The symbols move the points like this.
j325 ω j244
j325 ψ j960
j448 ω j887
j448 ψ j318
j643 ω j733
j643 ψ j200
j534 ω j794
j534 ψ j254
j93 ω j271
j93 ψ j559
j507 ω j921
j507 ψ j229
j883 ω j251
j883 ψ j976
j432 ω j177
j432 ψ j255
j733 ω j643
j733 ψ j459
j865 ω j283
j865 ψ j634
j218 ω j448
j218 ψ j887
j94 ω j534
j94 ψ j140
j770 ω j928
j770 ψ j501
j136 ω j357
j136 ψ j717
j600 ω j940
j600 ψ j177
j673 ω j300
j673 ψ j815
j78 ω j229
j78 ψ j93
j667 ω j517
j667 ψ j218
j177 ω j255
j177 ψ j599
j180 ω j695
j180 ψ j617
j518 ω j883
j518 ψ j308
j940 ω j254
j940 ψ j596
j665 ω j667
j665 ψ j517
j244 ω j960
j244 ψ j283
j935 ω j781
j935 ψ j733
j56 ω j218
j56 ψ j432
j49 ω j351
j49 ψ j37
j501 ω j180
j501 ψ j695
j271 ω j559
j271 ψ j532
j559 ω j532
j559 ψ j251
j532 ω j251
j532 ψ j976
j418 ω j976
j418 ψ j813
j599 ω j82
j599 ψ j424
j308 ω j325
j308 ψ j255
j255 ω j921
j255 ψ j768
j351 ω j968
j351 ψ j136
j960 ω j600
j960 ψ j960
j37 ω j717
j37 ψ j665
j494 ω j363
j494 ψ j770
j946 ω j56
j946 ψ j424
j815 ω j49
j815 ψ j363
j887 ω j318
j887 ψ j655
j634 ω j251
j634 ψ j234
j806 ω j450
j806 ψ j16
j318 ω j655
j318 ψ j702
j617 ω j467
j617 ψ j535
j459 ω j180
j459 ψ j494
j794 ω j140
j794 ψ j445
j976 ω j813
j976 ψ j255
j702 ω j49
j702 ψ j351
j251 ω j719
j251 ψ j908
j928 ω j501
j928 ψ j180
j828 ω j946
j828 ψ j56
j283 ω j634
j283 ψ j518
j908 ω j940
j908 ψ j254
j125 ω j94
j125 ψ j534
j229 ω j93
j229 ψ j271
j517 ω j218
j517 ψ j448
j16 ω j634
j16 ψ j82
j424 ω j56
j424 ψ j946
j357 ω j717
j357 ψ j806
j768 ω j865
j768 ψ j283
j813 ω j507
j813 ψ j78
j363 ω j498
j363 ψ j935
j655 ω j702
j655 ψ j806
j968 ω j136
j968 ψ j357
j82 ω j424
j82 ψ j828
j695 ω j940
j695 ψ j617
j62 ω j93
j62 ψ j94
j717 ω j806
j717 ψ j234
j254 ω j596
j254 ψ j794
j781 ω j517
j781 ψ j300
j535 ω j781
j535 ψ j37
j498 ω j935
j498 ψ j643
j596 ω j62
j596 ψ j535
j287 ω j432
j287 ψ j177
j450 ω j16
j450 ψ j37
j140 ω j695
j140 ψ j770
j719 ω j908
j719 ψ j940
j200 ω j180
j200 ψ j655
j445 ω j770
j445 ψ j596
j467 ω j535
j467 ψ j781
j234 ω j946
j234 ψ j325
j300 ω j815
j300 ψ j940
j334 ω j695
j334 ψ j498
j921 ω j351
j921 ψ j56

In the rows, zero is written as 61.

The rows follow the links: the fewer symbols apart two points are, the more alike their rows tend to be.

Rows with their points:
  22    90    70    63    29    50    82    75   100    38    45    64    41    64    72    46    61    67    60    36    30    54    66    58    51    52    57    70    70    84    53    36    73    56    63    57    84    43    74    77    36    76    83    62    73    47    69    72    47    68    79   117    56    55    74    75    54    47    56    60   105    42    62    47    58    18   101    57    37    63 -> j535
  76    72    58    87    54    52    34    58    96    49    58    35    71    28    42    60    59    54    82    67    63    70    53    31    82    20    56    72    40    57   105    63   102    55    68    70    54    83    64    64    47    67    77    99    37    61    56    63    39    49    77    88    55    87    81    85    54    66   103    97    73    49    55    55    75    50   106    49    66    68 -> j445
  65    60    71    18    45    50    74    81    57    62    60    80    66    45    50    48    72    45    50    39    62    70    57    29    55    17    72    69    97    43    49    78    59    44    78    72    76    26    50    53    44    57    69    59    48    37    71    38    47    93    41    49    71    57    78    55    41    50     5    53    95    45   108    39    86    67    40    85    63    79 -> j218
  64    52    69    28    59    58    70    76    44    67    64    67    74    43    45    58    63    42    47    50    65    79    57    27    50    23    65    59    99    42    59    88    56    44    84    73    75    23    53    53    40    57    74    64    52    45    73    25    56    92    36    33    78    55    86    43    42    57     8    64    86    44    90    39    87    82    44    80    64    81 -> j887
  56    52    74    62    68    79    43    95    79    23    77    61    65    45    74    95    86    84    94    82    74    85    76    68    85    73    33    67    72    32    21    53    34    80    50    60    53    80    57    61    94    39    68    17   100    65    49    79    52    42    61    39    70    24    54    66    76    82    63    54    55    57    61    47    61    71    48    57    45    50 -> j229
  32    45    60    49    92    51    69    43    64    33    55    52    51    61    57    24    17    61    61    71    56    84    69    54    67    86    66    69    79    79    99    57    29    61    67    37    90    77    63    59    18    54    81    70    89    65    75    33    67    65    80    72    41    68    86     3    43    73    76    53    76    47    60    81    78    69    49    65    88    56 -> j806
  71    53    48    85    56    58    77    68    70    90    85    29    91    59    88    87    63    48    42    42    63    33    40   101    41    63    45    31    48    85    67    56    61    47    65    42    51    65    70    68    67    84    79    55    57    90    61    61    79    66    60    30    65    48    72    73    69    15    48    60    40    90    25    62    22    56    86    31    52    43 -> j494
  71    84    65    80    41    52    55    48    82    51    32    73    28    62    56    46    62    56    69    60    57    53    63    35    60    39    62    77    37    62    65    56   109    68    61    98    59    53    96    69    60    59    48    95    46    44    60    97    50    46    71   103    66    87    68    99    62    79    98    99    66    55    60    52    58    33    96    56    40    78 -> j940
  66    38    52    68    71    60    86    71    55    92    90    36   106    48    77    87    58    40    33    45    69    45    44    86    38    58    46    26    73    70    68    75    45    36    70    44    65    57    58    61    56    80    81    50    61    87    71    32    83    80    48     9    62    40    80    47    59    15    24    55    43    82    42    63    41    73    61    48    60    54 -> j200
  37    81    75    54    24    49   103    78    78    53    49    76    40    81    87    49    67    58    38    27    41    41    60    65    33    56    53    61    72    84    25    46    65    63    75    74    80    21    94    72    47    71    65    52    73    45    74    80    65    81    61    76    73    46    72    80    59    40    25    57    82    55    69    35    40    29    81    60    27    69 -> j781
  70    49    52    80    61    61    81    74    62    93    87    37    99    57    88    92    63    49    36    42    67    30    45   102    39    67    48    29    53    82    68    63    53    44    60    40    56    66    65    63    66    83    76    49    59    92    63    51    81    69    57    25    56    44    67    68    70    12    44    54    38    92    33    65    27    59    74    41    54    47 -> j459
  74    49    59    70    52    53    99    60    55    86    72    57    67    77    98    73    62    49    33    39    73    27    46    97    29    78    50    38    56    83    39    64    51    58    74    65    58    44    95    63    73    67    56    52    70    81    70    79    87    75    47    16    72    43    72    69    64    26    33    59    29    91    41    54    15    59    59    47    45    53 -> j935
  74    76    61    47    35    66    32    49    25    83    72    52    70   103    42    57    64    82    64    55    43    55    36    80    77    62    71    63    29    73    30    33    70    80    77    57    30    59    18    43    98    55    37    58    28    57    36    85    48    58    46    65    74    76    18    75    72    59    47    30    50    66    62    57    56    86    62    58    88    56 -> j287
  60    44    66    31    66    59    69    72    42    63    69    60    77    45    41    55    53    42    47    59    64    87    58    28    54    22    55    58   100    41    60    86    49    49    87    76    76    28    52    54    43    62    74    62    54    48    72    26    63    86    36    28    83    53    87    33    42    60     8    62    82    43    84    37    86    86    42    74    67    81 -> j318
  82    41    53    67    65    58    88    58    48    94    81    52    81    67    94    81    58    44    33    47    80    30    42    95    32    76    48    33    58    74    58    72    47    50    68    60    53    60    83    59    74    71    61    53    69    86    66    61    90    73    48     5    71    41    72    62    67    24    37    60    23    97    45    62    25    67    51    49    53    52 -> j643
  67    77    51    75    74    84    54    48     5   123    41    75    58    92    30    77    64    49    37    66    49    56    66    62    31    64    81    41    46    61    55    73    82    60    39    90    50    34    51    73    76    91    34    67    22    51    57    54    82    51    43    71    67    72    21    75    75    70    59    67    44    67    42    79    60    62    53    66    50    75 -> j960
  59    62    53    55    91    60    73    27    35    82    39    91    43    78    56    36    41    57    46    59    64    44    71    67    57    99   101    69    57    74    99    72    55    54    30    45    71    73    55    59    41    67    42    74    51    59    68    42    71    60    76    89    26    85    42    40    62    62    88    47    53    73    69   112    69    54    28    86    85    53 -> j234

Each walk starts at a row. The symbols on each line, taken left to right, move it on to the next point.
Answer with the point's row; about right is enough.
  25    85    63    80    31    56    75    85    99    55    61    50    64    57    69    73    69    66    56    35    31    48    59    77    54    51    54    53    67    85    67    31    76    44    52    37    77    57    47    77    42    91    95    56    61    61    62    57    51    61    82   110    51    51    66    81    62    29    60    50    98    46    50    58    53    18   108    49    43    51
ω ψ ψ ψ ω
  87    70    62    75    58    51    37    41    87    43    44    59    44    39    46    46    58    52    81    71    74    66    60    22    73    29    63    83    44    51    91    71   103    63    70    92    57    73    85    61    55    48    58   104    47    50    60    77    45    49    73    81    63    93    83    84    53    81   105   108    65    51    64    56    73    51    91    61    58    76
ψ ψ ψ ψ ψ
  16    65    69    42    62    48    84    59    75    24    48    65    34    67    60    20    28    63    57    52    40    83    70    46    56    68    64    74    88    84    70    47    41    58    73    48    97    49    69    67    16    56    87    64    87    46    78    49    57    72    73    94    55    61    87    23    41    68    51    50   101    34    69    60    75    45    70    66    63    65
  50    76    72    62    27    51    88    50    64    47    45    72    21   103    79    38    53    65    44    46    47    49    55    65    35    71    50    64    52    85    21    41    71    82    81    90    67    27   108    70    66    56    45    66    76    48    67   111    68    63    57    74    83    60    65    84    63    64    46    67    56    58    50    32    27    44    85    50    35    69
ω ω ψ ω ω ψ
  53    54    60    47    83    46    80    41    77    45    47    79    42    57    75    25    37    62    62    56    68    49    68    65    74    93    86    85    72    76   103    65    38    52    49    32    85    89    67    54    23    51    63    70    78    62    73    40    58    65    89    85    23    78    74    26    45    58    89    52    73    64    80   102    71    51    37    81    85    47
ω ω ω ω
  77    75    66    76    59    59    59    51    91    40    31    84    28    45    61    47    69    54    77    73    76    56    77    29    64    49    67    86    49    46    74    75    97    68    47    93    63    62   106    69    58    51    45    84    60    48    64    90    48    46    79    91    57    82    73    91    61    87   109   102    64    57    71    58    67    34    74    70    38    75
  59    68    51    93    56    58    46    74    94    69    77    18   103    30    52    84    66    62    68    57    50    56    49    67    71    32    51    49    48    70   101    50    86    42    58    40    56    89    34    70    47    90    96    78    37    79    54    44    51    55    80    80    51    66    70    79    64    37    85    70    71    60    43    64    61    47   110    39    68    54
ω ψ ω ψ ψ ω ω
  53    66    75    29    38    55    84    83    64    57    57    84    60    50    60    53    73    47    46    37    55    64    65    31    48    25    65    67    99    48    44    76    63    45    74    74    82    20    61    60    40    60    67    60    54    36    72    43    51    92    46    62    73    55    83    60    45    50     9    59   100    44   104    34    82    54    50    83    49    79
ψ ω ω ω ψ ω
  32    54    60    48    83    47    80    43    77    30    49    68    41    55    63    23    25    63    62    64    55    69    72    56    67    87    75    78    80    77    98    56    35    55    61    33    92    77    68    59    15    52    76    71    91    58    76    42    60    71    89    88    35    71    87    15    40    65    79    51    82    49    70    83    77    54    49    71    80    53
  58    52    71    65    68    78    52    96    86    20    71    74    57    37    80    95    91    79    92    84    82    78    85    69    84    73    42    70    72    25    28    61    39    77    42    59    53    80    73    64    89    36    62    20   102    63    56    79    56    43    67    45    64    30    56    72    75    85    70    61    57    59    66    50    59    58    44    61    37    52
ω ψ ψ ψ ω
  72    75    65    77    47    48    43    55    99    34    44    55    49    41    50    47    62    60    84    70    63    67    63    26    76    28    59    85    45    58    84    61   105    66    69    84    62    70    81    67    51    55    66    97    50    47    61    83    38    49    79    97    61    87    81    87    55    78   106    98    79    48    60    47    72    42   101    58    51    72
ω ω ψ ω ψ
  51    60    71    69    66    91    45    94    48    54    75    69    63    62    65   101    92    83    80    81    65    80    82    82    72    79    42    53    68    34     8    54    36    82    38    63    47    68    42    67   101    53    53    10    83    66    46    74    64    39    51    46    69    25    26    71    84    84    56    45    51    61    53    57    59    71    43    58    43    54
  47    52    66    40    57    65    31    63    34    44    87    44    73    87    48    59    54    92    78    78    46    91    51    78    87    80    52    63    56    62    25    30    34    89    79    42    44    73    18    42    89    39    58    38    72    67    41    73    52    51    47    48    76    52    34    37    68    78    43    25    55    53    58    51    67   101    49    54    92    52
ψ ψ ψ ω ψ ω ω
  63    53    69    25    52    55    72    78    54    64    62    73    68    44    49    56    68    41    48    47    60    74    60    27    49    18    64    63    97    40    54    84    59    41    81    74    72    23    56    59    42    60    70    60    48    44    76    34    54    90    39    39    78    58    84    49    44    58    10    61    89    44    99    38    87    74    44    79    60    80
ω ω ψ ω ω ω ψ
  23    49    57    56    87    56    60    39    55    30    63    36    54    69    46    23    19    72    68    82    46    99    69    57    69    93    53    64    71    85    82    49    32    73    75    39    81    78    54    62    32    55    80    71    92    67    69    40    64    60    77    73    52    66    79     6    47    83    77    54    72    43    41    69    72    77    65    51    87    56
  63    48    68    67    64    78    43    95    89    19    71    68    57    34    76    93    90    81   100    86    77    84    81    62    85    63    37    72    67    26    30    62    44    78    47    61    48    84    69    63    90    37    68    24   103    65    54    79    51    41    65    38    63    30    60    71    73    89    75    65    58    55    61    47    63    64    54    57    40    53
ω ψ ψ ω ψ
  52    50    74    66    66    79    42    97    77    25    79    60    67    46    71    97    86    86    94    85    70    85    80    73    86    72    34    61    70    31    18    54    35    84    49    53    48    76    55    61    95    42    67    18    97    69    50    77    52    44    58    40    71    24    50    66    76    83    59    51    57    56    60    43    63    71    51    55    48    50
ω ω ψ ω ω
  66    65    67    76    73    77    69    73    84    44    36   104    31    41    80    78    88    62    78    77    87    55    97    56    63    80    65    72    69    29    54    82    60    65    19    79    65    70    98    73    72    48    42    46    85    51    66    75    61    43    77    69    45    50    53    84    72    86    97    82    55    65    74    75    62    28    38    79    21    63
  84    44    54    71    63    56    92    60    48    93    79    50    80    69    95    82    61    46    31    42    77    31    43    97    33    73    49    35    54    75    54    70    48    52    68    57    53    57    83    60    72    71    58    52    65    87    65    63    93    73    47     7    67    43    67    66    71    21    36    60    26   100    39    64    22    66    52    47    54    52
ω ω ω ψ ω
  47    67    55    87    53    62    67    87    87    79    82    25    98    45    69    93    69    57    53    44    45    46    50    89    57    48    50    39    59    81    85    46    67    37    49    27    64    73    36    71    49    99    99    55    49    84    56    36    64    64    70    71    49    46    64    73    65    15    57    48    74    67    38    66    52    41    99    36    55    45
ψ ω ψ ψ ψ ω ψ
  87    66    57    75    62    48    33    45    88    50    54    46    66    31    40    53    57    53    82    76    74    69    59    21    80    24    59    79    41    50   103    69   102    57    72    80    51    80    70    60    53    55    66   106    40    59    61    71    45    47    72    77    61    92    86    79    52    77   105   102    67    52    61    54    75    62    94    54    67    75
  66    75    47    75    81    85    62    51    11   125    43    81    54    86    36    78    68    46    37    64    54    50    72    68    31    71    84    41    49    54    63    83    75    52    29    88    54    41    54    78    72    92    36    64    27    52    63    41    84    52    46    69    62    70    23    71    76    70    64    65    46    68    47    91    61    54    43    72    47    74
ψ ω ω ω
  75    82    65    78    55    61    63    54    90    41    27    91    24    46    70    49    74    60    75    68    74    51    83    39    64    61    69    81    49    44    63    73    90    68    41    90    62    62   109    73    61    50    44    78    68    47    69    90    50    47    81    90    55    79    66    94    63    86   107   100    64    56    71    58    60    26    71    78    27    75
ψ ω ψ ψ ψ ω
  85    56    63    72    60    55    31    60    97    23    56    52    55    25    51    62    69    61    99    84    79    78    67    24    89    33    49    84    50    37    80    68    91    69    67    79    53    82    78    58    64    43    66    83    63    59    57    78    36    46    75    64    67    75    85    81    56    92   107   102    63    49    65    46    78    62    81    58    58    71
